In the rows, zero is written as 128.
Each row is followed by its class; each block has classes of its own.
[113 139 111 133 115 124 184 132 133 151 153 143 133  66 112 156  84 143
 114 132  84 110 140 103 105 135 111] : z_402
[121 122 126 136 131  98 127 114 113 141 143 131 113 127 183 145 134 150
 103 128 133 104  96 129 113 147 158] : z_51
[129 130 128 138 149 118 111 122 133 155 135 131 145 114 119 119 129 122
 175 132 129 128 124 118 116 178 145] : z_51
[133 153 137 131 128 125 130 130 122 153 133 135 146 122 120 126 132 144
 118 131 117 124 133 122 120 133 140] : z_51
[129 137 167 125 138 164 155 126 171 158 115 134 132 148 132 128 137 161
 133 127 129 108 115 148 122  93 102] : z_174
[150 121 134 141 138 112 142 117 119 114 111 146 119 212 124 149 148 144
 159 123 138 126 142 140 118 155 120] : z_174
[ 99 129 123 126 130  98 131 141 131  96 123 125 136  83 116 146 124 127
 171 133 126 121 133 117 149 175  89] : z_402
[167 130 132 123 131 163 102 109 128 164 140 127 134 137 130 140 141 103
 157 131 139 115 126 142 126 138 150] : z_51
[123 149 143 111 133 106 146 107 124 130 118 148 128 140 136 120 180 155
 143 124 145 127 125 136 129  80 103] : z_174
[167 123 155 113 130  71 133 126 119 174 130 144 118 156 132 108 112 157
  81 129 124 118 133 137 113 113 161] : z_51
[ 48 156 118 121 119  75 185 119 143 123 107 145 160  56  93 151 140 125
 252 170 102 141 134 110 144 121  24] : z_402
[103 139 134 123 123  76 110 127 130 119 123 125 106 116 129 138 116 113
  45 125 152 101 133 121 135 182 193] : z_402
[112 126 127 130 128  84 151 146 128  98 134 134 113  94 121 145 134 135
 128 130 116 120 133 124 125 146  99] : z_402
[137 120 119 128 155 142 150 115 131 147 121 153 145 140 127 113 162 161
 138 126 136 139 127 151 117  99 129] : z_174
[134 121 126 134 153 148 137 114 129 138 115 161 152  78 124 118 160 150
 152 127 129 117 125 149 132 140 109] : z_174
[119 114 119 126 140 173 137 126 129 126 129 150 146 136 113 113 143 157
 132 118 142 136 131 127 131 100 110] : z_174
[122 120 126 131 146 119 114  95 146 128 115 149 152 114 149 122 168 127
 186 130 152 134 125 141 119 132 105] : z_174
[134 111 110 130 140  99 156 134 113 148 138 129 149 114 115 108 134 164
 108 136 126 113 136 138 115 136 136] : z_51
[145 114 131 129 125 172 122 125 115 189 116 124 127 125 128 112 167 134
 147 128 144 158 134 127 130 142 144] : z_51
[138 122 143 122 152 155 145 129 113 168 116 128 139 143 137 113 146 148
  64 110 115 124 125 132 163  98 132] : z_51
[138 121 138 128  96 123 157 132 130 133 127 138 140 117 122 132 151 153
 143 126 142 114 125 137 134  98  93] : z_174
[116 118 114 120 124  14 156 128 123 107 131 133 114 118 140 162 101 137
 110 122 116 116 127 118 133 142 137] : z_402
[142 130 136 137 139 111 148 143 117 150 138 133 138 120 122 114 127 143
 134 129 131 150 118 112 121 132 144] : z_51
[ 78 126 111 139 150 165 123 150 147 103 131 144 172  76 116 132 151  67
 201 130 117 136 126 118 133 163  89] : z_402
[133 112 134 121 137 169  98 116 137 167 111 143 146 156 138 113 155 149
 186 123 157 131 118 134 134 123 141] : z_174

Next block, with new classes.
[115 115 146 130 147 121 113  71 131 123 159 125 132  87 148 124 137 136
 145 136 138 118 153 110 118 131 126] : z_491
[123 130 107 118 126 124 126 128 117 126 145 122 160 105 114 136 132 131
 147 122 148 127 130 130 123 125 126] : z_491
[133 121 119 124 130 127 107 142 130 130 161 121 157  90 122 127 144 128
 151 125 133 121 138 130 128 138 123] : z_211
[124 121 147 137 101 142 126 124 136 136 134 131 141 113 132 113 129 161
 100 111 137 110 143 124 138 137 157] : z_730
[114 127 130 134 146 126 135 111 122 120 101 129 119 154 115 131 108 130
 123 135 132 129 113 117 120 119 122] : z_782
[137 129 116 126 114 130 114 151 132 124 142 116 140 109 132 137 142 116
 141 140 126 128 141 137 131 137 143] : z_211
[108 130 114 136 118 136 124 139 112 115 104 124 139 171 120 138 111 128
 103 116 128 100 133 128 135 113 132] : z_782
[139 127 112 115 150 113 111 145 128 130 150 122 151 102 138 128 138 132
 170 128 118 132 137 134 119 136 118] : z_211
[117 137 112 134 135 124 136 108 119 124 120 140 126 154 114 133 126 116
 132 133 129 140 116 138 114 126 128] : z_782
[116 133 117 127  93 125 119 125 123 124 145 145 145 107 118 130 136 126
 140 116 123 101 159 140 142 124 126] : z_491
[139 132 107 118 143 115 131 131 110 124 125 118 149 129 130 129 128 132
 115 121 160 132 114 125 127 126 127] : z_782
[105 126 114 139 116 138 136 117 112 119 116 137 122 156 114 130 123 135
 127 120  59 123 143 119 144  95 137] : z_782
[131 132 116 122 139 125 124 128 135 126 134 130 148 129 126 134 133 121
 152 124 136 128 134 133 136 123 135] : z_211
[126 114 116 108 112 114 116 154 125 126 141 132 150 123 132 138 142 120
 146 135 128 119 144 137 116 130 122] : z_211
[109 129 132 131 124 131 145 119 124 124 105 127 135 132 114 121 121 133
 110 114 130 126 128 121 138 133 133] : z_782
[129 124 117 124 146 135 133 127 122 124 124 125 128 144 121 126 112 131
 127 140 146 137 121 129 128 114 127] : z_782
[103 137 131 123 128  97 128  92 136 132 142 124 140 121 113 135 127 126
 134 135 128 118 152 117 111 124 127] : z_211
[122 130 118 118 128 124 111 121 127 125 147 129 149 104 126 122 130 134
 146 129 138 138 145 127 124 137 123] : z_211
[107 129 140 136 153 136 151  82 116 116 103 123 117 139 122 124 110 137
 103 126 149 134 127 105 121 109 125] : z_782
[123 127 108 125 135 120 140 138 113 112 116 125 132 145 119 126 119 139
 121 121 153 135 125 120 127 120 127] : z_782
[ 99 133 116 130 136 125 129  81 128 137 136 127 146 138 121 130 122 135
 160 133 132 122 139 117 123 124 125] : z_491
[110 132 116 129 136 123 141 115 118 132 136 125 160 123 115 130 137 138
 140 122 137 116 148 127 134 120 120] : z_491
[120 129 109 125 143 121 140 118 108 113 128 131 152 141 114 139 120 131
 151 137 124 130 137 126 126 118 122] : z_491
[150 126 119 143 160 133 135 155 115 126 136 106 132 147 133 116 123 126
 127 132 143 139 108 128 116 121 123] : z_782
[124 124 131 128 127 131 122  81 123 130 145 124 123  59 133 115 130 140
 108 109 158 120 130 114 136 136 117] : z_730
[ 83 131 129 136  98 129 142  59 130 122 135 141 136 135 113 136 111 133
 130 111 130 121 152 110 135 102 127] : z_491
[111 126 138 133 131 117 124  94 125 135 139 141 118 117 127 135 137 122
 155 133 125 124 135 132 119 131 125] : z_211
[115 114 135 133 148 129 132  78 122 130 143 128 127 101 139 124 133 133
 141 130 140 122 136 118 121 115 123] : z_491
[102 135 121 138  98 133 136 118 118 123 143 134 145 115 121 106 125 140
 104 107 135 105 174 117 139 128 133] : z_730
[115 120 135 128  99 152 129 137 119 121 141 111 138  94 141 110 130 142
 104  98 157 123 133 142 148 131 130] : z_730
[102 129 138 142 104 121 145 107 137 130 110 135 120 129 136 128 131 133
 107 122 124 119 134 127 140 125 131] : z_730
[142 123 133 135  94 131 122 152 108 121 128 134 127 103 130 118 147 129
 107 105 139 120 137 135 153 136 129] : z_730
[130 132 109 126 137 113 123 104 121 133 124 125 144 133 119 136 111 127
 143 141 136 125 128 129 108 122 122] : z_211
[105 125 139 137 116 128 164 101 126 119 109 133 130 154 113 132 118 130
 109 125 132 130 137 115 130 107 136] : z_782
[169 125  97 110 113 120  98 197 124 134 184 122 161  67 138 126 162 125
 145 120 144 124 134 157 124 151 126] : z_491
[121 125 112 127 139 118 140 123 120 120 121 126 151  94 127 135 123 132
 146 134 140 134 133 129 127 126 122] : z_211
[131 135 113 113 130 111 109 147 134 136 153 135 143 122 104 153 143 118
 175 142 108 119 138 136 117 123 131] : z_491
[121 126 118 122 117 119 114 118 129 142 155 122 150  72 130 122 141 139
 140 119 135 122 137 128 137 142 123] : z_491
[142 133 128 132 152 129 127 123 122 131 140 121 129  96 137 121 139 131
 133 126 133 134 115 123 119 123 120] : z_211
[120 126 138 139 126 136 164 135 105 126  97 124 122 149 123 128 122 133
 106 112 133 133 120 124 125 106 134] : z_782
[ 89 126 127 142 131 136 161  85 124 116 101 124 133 174 114 133  98 133
 112 122 146 127 135 108 126 106 132] : z_782
[129 130 114 123 120 135 123 144 124 133 141 134 147 125 125 129 138 125
 134 118 134 121 139 145 135 132 126] : z_211
[131 143  90 122  59 127 127 195 116 127 118 147 165 129 142 137 141 127
 122  99 122 113 158 151 162 136 136] : z_730
[115 126 110 126 118 136 137 122 113 129 123 134 146 134 130 125 142 132
 137 110 144 126 134 123 129 126 126] : z_782
[130 137 108 124 121 118 135 128 120 119 146 129 150 145 114 137 139 123
 157 128 143 128 144 135 131 124 131] : z_211
[130 123 129 124 174 116 121 113 139 134 141 130 136 109 158 134 124 113
 156 146 126 150 130 121 111 124 109] : z_211
[113 133 131 130 143 136 146  80 120 120  97 127 126 155 132 127  99 136
 114 112 136 124 115 117 128 114 131] : z_782

A new block, with new classes.
[115 138 102 112 152 133 142 140 125 116 131 132 129 139 139 109 143 126
 105 121 124 107 140 131  78 134 105] : z_806
[110 138 109 120 133 147 122 121 119 131 124 130 127 154 136 114 152 111
 104 110 101 148 119 127  85 129 104] : z_806
[ 99 166 107 105 141 178 127 107 117 115 125 126 155 174 172  86 134 130
  80 113 116 139 101 129  53 134  92] : z_553
[ 98 138 111 105 130 138 124 123 106 110 121 127 126 147 153 111 127 131
 104 119  97 134 106 122  94 127 114] : z_553
[ 95 126 116 110 147 122 110 119  90 111 122 133 111 132 147 132 127 131
 136 109 102 144 126 146  99 142 110] : z_485
[117 125 122 117 152 124 124 123  82  97 135 135 127 121 141 119 125 130
 123 107 111 125 119 140  85 124 104] : z_485
[129 150 118 123 124 149 130 121 136 135 131 126 134 152 131 104 146 130
 107 137 113 128 119 115 109 128 125] : z_806
[ 85 144 100 102 145 156 133 115 109 111 119 133 132 170 170 122 137 133
  85 119 104 136 107 129  57 129  98] : z_806
[ 98 151 104  96 153 148 124 109  97 118 119 143 121 167 168 110 138 129
  97 115 104 143 110 123  69 132 109] : z_806
[ 95 127 113  92 142 145 106 118  98 123 117 114 120 138 121 129 111 139
 131 101 130 149 128 138 113 136 105] : z_485
[119 136 128 109 142 137 107 105  84 112 114 131 112 137 139 134 120 124
 132 134 119 140 112 144  84 140 116] : z_485
[ 99 138 114  85 142 159 112  93 103 115 113 122 128 171 164 103 132 134
 123 119 109 148 106 128  81 125 107] : z_553
[ 89 134 131 136 133 170  91 115 129 137 110  90 116 155 132 111 125 121
 126 131 115 167 128 139 155 135 119] : z_485
[104 138 105 111 142 156 117 114 113 121 125 120 131 127 161 108 140 131
 110 120 114 148 101 123  84 140  96] : z_806
[121 135 109 123 136 146 136 130 141 129 126 125 141 148 145 115 144 123
 104 128 113 150 120 121  84 129 111] : z_806
[104 129 107 108 129 131 111 138  88 108 126 126 114 119 139 140 138 129
 130 105 112 136 119 150 101 137 107] : z_485
[173 144 156 167  93 151 116 137 201 201 133 107 120 142  88 139 126 139
 147 169 108 147 139 115 209 128 158] : z_553
[109 139 134 112 126 164  97  98 116 131 109 107 104 156 140 113 138 141
 125 127 103 158 111 146 108 153 106] : z_553
[ 97 135 124 115 136 149 113 118 108 118 121 123 124 157 152 106 129 135
 125 125 112 147 139 138 106 124 111] : z_553
[ 74 140 128  92 156 170  74 101 107 125 110 106  96 164 146 118 129 131
 123  95  92 190 125 154 109 135  99] : z_485
[ 88 158  98  90 145 147 113 109  91 121 119 127 118 158 153 109 140 128
  96 130 103 152 108 140  58 141  94] : z_806
[ 92 140  90  98 149 142 124 114  97  92 116 125 122 154 183 108 136 130
  92 103 117 140 104 139  43 118  87] : z_806
[126 150 105  80 134 124 139 117 118 124 137 131 138 153 142 109 134 126
  89 120 110 114 108 128  34 126 114] : z_806
[136 126 134 124 118 147 124 130 134 140 130 125 115 149 103 135 132 138
 169 132 120 140 129 124 144 135 127] : z_806
[116 146 134 119 132 151 106 105 124 140 119 125 124 153 134 121 128 128
 122 125 104 142 112 131  99 131 117] : z_806
[ 97 143  95  83 150 130 145 116  94 107 141 147 150 157 178 109 148 122
  76 106 107 122  97 124  36 128  89] : z_806
[ 96 127 112  92 156 129 115 100  77 104 129 135 131 138 162 152 133 127
 124  99 115 136 103 144  95 129 107] : z_485
[ 79 139 102  66 166 164 101  99  70  96 120 126 138 181 179  80 127 131
  74 106 101 137  89 133  36 112  81] : z_553
[ 92 161 109  97 139 149 116 104  93 113 124 127 135 162 157  94 147 121
 105 114 106 138  99  93  76 127 102] : z_806
[137 160 117 120 131 144 140 108 141 145 106 143 146 174 134 105 132 138
  80 139 122 117  97 103  64 138 120] : z_806
[116 136 109 116 131 150 130 116 150 133 125 122 134 151 142 109 135 134
 121 139 107 141 120 124 103 134 119] : z_806
[ 82 132 121  85 151 125 100 111  60  96 117 137 111 136 159 131 142 128
 116  97  99 144 104 150  78 127 100] : z_485
[105 150 100  86 153 161 130 110 101 111 134 144 120 168 160 109 148 128
  79 135 101 131  95 117  44 127  90] : z_806
[ 84 147  97  89 137 140 106 136  86  99 110 122 106 128 141 134 143 113
 127  95 103  92 124 158  93 146  93] : z_485
[ 99 141 139 110 143 157 110 108 103 127 121 119 122 160 151 104 125 137
 120 123 114 153 117 133 117 122 112] : z_553
[114 141 116 126 110 159 111 116 120 135 121 114 115 150 139 116 120 132
 123 119 118 153 121 131 122 139 100] : z_553
